Below is a small trained network, with its code and all its weights. Each question gives an input and a target symbol and asks what happens when units are switched off, that is, made to give their printed mean instead of their output.

import numpy as np


def w(rows, s, z=0):
    codes = np.array(rows[::2]) - 128.0
    scale = np.full(codes.shape[1], s)
    scale[-1] = z or s
    return codes * scale


def norm(h):
    return h / np.sqrt((h * h).mean(-1, keepdims=True) + 1e-5)


def f(y):
    return y / 2 * (1 + np.tanh(0.7978845608 * (y + 0.044715 * y**3)))


def softmax(a):
    e = np.exp(a - a.max(-1, keepdims=True))
    return e / e.sum(-1, keepdims=True)


def log_softmax(a):
    a = a - a.max(-1, keepdims=True)
    return a - np.log(np.exp(a).sum(-1, keepdims=True))


def net(x, mask):
    ids = ['αβγδεζηθλμστφψ'.index(c) for c in x.split()]
    T = len(ids)
    res = E[ids] + P[:T]
    u = 0
    for l in range(3):
        r = norm(res)
        for j in range(2):
            rows = slice(2 * j, 2 * j + 2)
            q, k, v = (r @ M[l][rows].T for M in (Q, K, V))
            z = softmax(np.where(np.tri(T) > 0, q @ k.T / 2**0.5, -1e9)) @ v
            o = O[l][rows]
            res = res + np.where(mask[u + j], z, o[:, -1]) @ o[:, :-1]
        u += 2
        y = f(norm(res) @ A[l][:, :-1].T + A[l][:, -1])
        res = res + np.where(mask[u : u + 12], y, B[l][:, -1]) @ B[l][:, :-1]
        u += 12
    return log_softmax(norm(res)[-1] @ U[:, :-1].T + U[:, -1])


Q, K, V, O, A, B = {}, {}, {}, {}, {}, {}
E = w([
[108,228,33,108,86,71],'α',
[117,254,62,104,64,91],'β',
[156,226,183,20,40,86],'γ',
[136,252,93,65,53,67],'δ',
[131,138,199,41,108,111],'ε',
[163,90,70,231,211,88],'ζ',
[54,141,138,176,73,159],'η',
[60,108,161,120,98,156],'θ',
[177,85,204,193,175,139],'λ',
[167,181,241,87,91,202],'μ',
[127,167,57,103,129,157],'σ',
[112,171,93,136,111,187],'τ',
[116,92,96,98,150,22],'φ',
[82,242,141,194,46,253],'ψ',
],0.017)
P = w([
[187,125,91,118,221,117],'0',
[37,202,171,132,180,140],'1',
[161,54,82,158,105,167],'2',
[189,145,120,250,88,98],'3',
[34,165,175,120,147,147],'4',
[133,55,96,140,75,172],'5',
[164,127,174,200,59,107],'6',
[27,151,172,87,107,153],'7',
[102,67,111,107,41,180],'8',
[169,143,161,164,67,112],'9',
[46,159,175,95,151,139],'10',
],0.015)
Q[0] = w([
[166,146,161,178,23,105],'0.h0',
[146,64,93,118,105,76],'0.h0',
[125,172,103,120,7,91],'0.h1',
[166,155,155,209,82,63],'0.h1',
],0.017)
K[0] = w([
[68,169,96,33,41,239],'0.h0',
[97,89,74,63,140,83],'0.h0',
[57,153,111,47,9,77],'0.h1',
[60,45,163,169,71,1],'0.h1',
],0.012)
V[0] = w([
[177,130,115,112,147,33],'0.h0',
[100,104,44,23,189,189],'0.h0',
[3,37,104,96,109,30],'0.h1',
[158,104,183,50,99,160],'0.h1',
],0.0062)
O[0] = w([
[128,159,53,3,140,88,7],'0.h0',
[155,97,35,90,114,149,121],'0.h0',
[150,110,162,233,121,48,99],'0.h1',
[116,166,105,193,91,112,132],'0.h1',
],0.006,0.0022)
A[0] = w([
[139,96,96,59,119,28,91],'0.n0',
[191,47,69,95,6,182,190],'0.n1',
[119,161,188,213,163,22,156],'0.n2',
[46,59,130,168,175,209,29],'0.n3',
[191,161,57,145,103,238,7],'0.n4',
[2,151,129,114,179,182,145],'0.n5',
[155,67,211,154,134,178,45],'0.n6',
[166,139,44,177,172,102,163],'0.n7',
[252,51,163,203,6,9,122],'0.n8',
[31,134,78,103,177,71,125],'0.n9',
[43,76,134,80,128,82,185],'0.n10',
[176,157,129,119,225,159,60],'0.n11',
],0.0096,0.0018)
B[0] = w([
[122,216,83,165,127,119,162],'0.n0',
[237,76,49,151,60,150,223],'0.n1',
[84,227,178,100,69,88,192],'0.n2',
[75,196,33,91,103,181,175],'0.n3',
[120,186,160,250,117,116,177],'0.n4',
[161,129,170,28,135,60,214],'0.n5',
[179,137,79,95,131,98,158],'0.n6',
[155,190,139,88,31,98,155],'0.n7',
[113,199,139,240,16,101,255],'0.n8',
[71,148,185,139,151,159,171],'0.n9',
[166,144,147,136,78,156,163],'0.n10',
[93,62,113,118,170,134,133],'0.n11',
],0.012,0.0075)
Q[1] = w([
[112,132,65,100,111,107],'1.h0',
[109,182,169,96,185,146],'1.h0',
[253,126,38,137,57,20],'1.h1',
[71,110,152,52,79,177],'1.h1',
],0.024)
K[1] = w([
[106,106,117,84,98,173],'1.h0',
[145,171,70,158,253,99],'1.h0',
[93,67,187,103,13,190],'1.h1',
[113,100,11,64,128,68],'1.h1',
],0.018)
V[1] = w([
[170,118,117,128,159,47],'1.h0',
[101,154,141,165,55,37],'1.h0',
[126,213,137,138,118,249],'1.h1',
[30,156,55,161,156,152],'1.h1',
],0.022)
O[1] = w([
[151,227,137,94,130,136,111],'1.h0',
[126,170,151,191,176,132,205],'1.h0',
[72,125,176,119,145,250,252],'1.h1',
[73,95,64,153,122,105,156],'1.h1',
],0.018,0.015)
A[1] = w([
[139,188,198,115,146,114,145],'1.n0',
[212,195,90,100,151,158,124],'1.n1',
[206,68,53,164,108,90,183],'1.n2',
[151,112,6,186,191,87,148],'1.n3',
[179,86,100,161,103,193,95],'1.n4',
[138,140,135,237,147,121,75],'1.n5',
[153,128,31,106,136,77,157],'1.n6',
[68,131,144,95,147,86,79],'1.n7',
[95,68,126,152,103,159,167],'1.n8',
[63,70,120,111,171,151,16],'1.n9',
[113,101,181,88,153,136,254],'1.n10',
[80,193,135,158,85,114,154],'1.n11',
],0.018,0.0023)
B[1] = w([
[88,73,72,92,113,129,201],'1.n0',
[140,126,171,93,121,22,164],'1.n1',
[162,64,202,43,246,150,143],'1.n2',
[4,61,167,207,82,25,135],'1.n3',
[163,189,140,160,77,121,192],'1.n4',
[224,68,138,112,49,132,233],'1.n5',
[47,190,82,171,188,215,134],'1.n6',
[176,107,149,133,80,225,160],'1.n7',
[112,137,145,50,103,73,189],'1.n8',
[181,125,149,171,102,52,177],'1.n9',
[100,169,132,222,135,145,165],'1.n10',
[184,85,166,149,190,145,247],'1.n11',
],0.019,0.013)
Q[2] = w([
[2,211,225,94,161,94],'2.h0',
[103,91,47,61,169,175],'2.h0',
[52,188,119,52,136,170],'2.h1',
[221,106,2,142,52,201],'2.h1',
],0.016)
K[2] = w([
[34,173,16,158,176,79],'2.h0',
[126,96,129,39,180,104],'2.h0',
[83,140,56,68,195,105],'2.h1',
[188,89,139,109,111,252],'2.h1',
],0.018)
V[2] = w([
[81,118,218,144,15,128],'2.h0',
[113,151,144,22,81,81],'2.h0',
[100,205,2,186,70,98],'2.h1',
[54,200,36,126,204,118],'2.h1',
],0.013)
O[2] = w([
[163,97,195,61,143,189,253],'2.h0',
[153,136,176,115,24,165,122],'2.h0',
[141,69,109,253,184,188,124],'2.h1',
[249,143,119,181,97,104,5],'2.h1',
],0.012)
A[2] = w([
[168,117,75,14,99,132,76],'2.n0',
[21,105,100,130,54,165,84],'2.n1',
[216,162,106,56,247,110,140],'2.n2',
[88,121,221,142,222,116,109],'2.n3',
[144,194,128,207,41,85,87],'2.n4',
[195,48,176,104,226,33,40],'2.n5',
[166,9,103,68,65,80,159],'2.n6',
[59,165,143,175,203,81,2],'2.n7',
[172,45,96,180,107,171,190],'2.n8',
[98,194,194,102,78,163,137],'2.n9',
[151,181,181,44,106,110,184],'2.n10',
[33,107,21,167,115,110,87],'2.n11',
],0.016,0.0043)
B[2] = w([
[104,68,129,135,130,191,151],'2.n0',
[192,137,133,152,182,117,183],'2.n1',
[168,73,122,117,199,136,147],'2.n2',
[94,139,105,91,131,72,178],'2.n3',
[118,137,228,145,120,93,161],'2.n4',
[160,65,255,50,92,143,147],'2.n5',
[111,58,111,166,121,68,174],'2.n6',
[125,122,33,159,96,175,134],'2.n7',
[157,119,75,60,123,104,205],'2.n8',
[116,94,111,166,139,101,253],'2.n9',
[149,210,83,107,136,125,202],'2.n10',
[87,171,172,71,90,208,132],'2.n11',
],0.026,0.015)
U = w([
[41,69,193,151,178,182,97],'α',
[200,196,118,103,206,63,161],'β',
[255,145,105,150,27,114,67],'γ',
[96,172,203,226,108,66,118],'δ',
[208,97,163,6,210,126,98],'ε',
[61,145,59,158,104,126,254],'ζ',
[124,21,49,161,113,60,119],'η',
[52,39,85,21,52,166,98],'θ',
[58,151,195,16,112,169,117],'λ',
[144,226,128,83,76,194,176],'μ',
[109,174,60,7,52,73,118],'σ',
[189,127,46,128,220,139,176],'τ',
[67,141,133,63,163,42,191],'φ',
[202,76,129,157,131,249,71],'ψ',
],0.012,0.0069)

Each question gives the input, a string of symbols that net reads in full, and the target symbol t.
The units are the heads (2 rows each of Q, K, V and O) and the neurons (one row each of A and B). Each row of codes is followed by its name. A weight is (code - 128) times the scale printed after its matrix; where a second scale follows, it is the last column's (O, A, B and U).
mask holds one flag per unit, layer by layer, with each layer's heads first. A switched-off unit (its flag False) gives its mean, the last column of its rows in O or B, instead of its output. The means were averaged over made-up inputs and are rounded, as every weight is.
A unit's drop is (log p(t) with every unit on - log p(t) with that unit switched off) / (log p(t) with every unit on - log p(t) with every unit switched off).
The circuit of an input: a set's keep is (log p(t) with only the set's units on - log p(t) with every unit switched off) / (log p(t) with every unit on - log p(t) with every unit switched off). Starting from the 12 units with the biggest drops (on a tie, the unit counted first), units are removed one at a time, each time the one whose removal leaves the highest keep (on an exact tie, the one counted first), for as long as the keep stays at least 0.8.
units of the circuit, in order: the units of the circuit, biggest drop first
unit that matters most: the unit with the biggest drop
top k neurons: the k neurons with the biggest drops, biggest first
k most important neurons of layer l: the k neurons of layer l with the biggest drops, biggest first
input λ η θ β σ γ σ γ φ, target γ: units of the circuit, in order : (0.n1, 1.n4)
input λ γ α γ δ λ, target γ: most important neuron of layer 2 : (2.n3)
input ψ τ λ σ η γ ψ φ β γ, target δ: units of the circuit, in order : (0.h1, 0.n8)
input δ γ φ α σ η θ, target γ: units of the circuit, in order : (0.h0, 0.n1, 0.n8)
input ε ε μ σ σ, target γ: top 2 neurons : (0.n8, 0.n0)
input η β φ σ θ, target η: top 4 neurons : (0.n3, 0.n5, 0.n8, 1.n9)
input λ λ σ γ η λ, target η: top 2 neurons : (0.n3, 0.n5)
input γ η ε η ψ γ σ, target α: units of the circuit, in order : (1.h1, 0.h0, 0.n4)
input ζ σ θ ε τ β η γ η γ, target θ: units of the circuit, in order : (2.h1, 1.n0)
input φ σ θ γ α λ μ λ α, target μ: top 3 neurons : (0.n5, 1.n4, 2.n10)
input γ η φ η θ γ ε α, target μ: 3 most important neurons of layer 1 : (1.n1, 1.n5, 1.n7)
input η η μ ζ ε ψ φ τ γ φ φ, target η: 3 most important neurons of layer 0 : (0.n3, 0.n11, 0.n5)
input γ ε λ, target ε: 4 most important neurons of layer 0 : (0.n6, 0.n5, 0.n1, 0.n8)
input σ η α ε η, target ψ: top 4 neurons : (0.n8, 0.n11, 0.n4, 1.n5)
input τ φ ζ ζ δ γ ε σ θ φ σ, target λ: unit that matters most : 0.n9
input η γ ζ η θ α ψ μ, target η: top 2 neurons : (0.n3, 0.n1)
input τ ζ γ φ μ σ β γ γ λ θ, target λ: top 2 neurons : (0.n8, 0.n7)
input τ ε δ σ η, target λ: top 2 neurons : (0.n4, 0.n7)
input α ζ θ η μ σ γ ψ γ η σ, target τ: top 2 neurons : (1.n5, 1.n3)
input ε η δ η ε η τ δ φ β, target δ: unit that matters most : 0.h1
input η ε λ α γ τ τ δ δ, target γ: top 3 neurons : (0.n1, 1.n4, 1.n5)
input β σ β μ τ φ, target μ: top 2 neurons : (0.n0, 2.n10)
input σ λ φ τ, target δ: top 2 neurons : (0.n8, 0.n2)
input θ α ε δ η φ ψ σ ζ β τ, target α: top 2 neurons : (1.n7, 0.n7)
input γ η δ λ θ θ μ σ, target μ: top 2 neurons : (0.n8, 1.n1)
input σ γ ψ φ α, target ψ: 2 most important neurons of layer 0 : (0.n8, 0.n11)
input γ ψ γ β γ ζ, target γ: top neuron : (1.n4)
input θ α ε φ σ φ φ ψ, target α: 2 most important neurons of layer 0 : (0.n8, 0.n9)
input λ γ θ α τ ζ, target θ: 3 most important neurons of layer 0 : (0.n3, 0.n1, 0.n5)
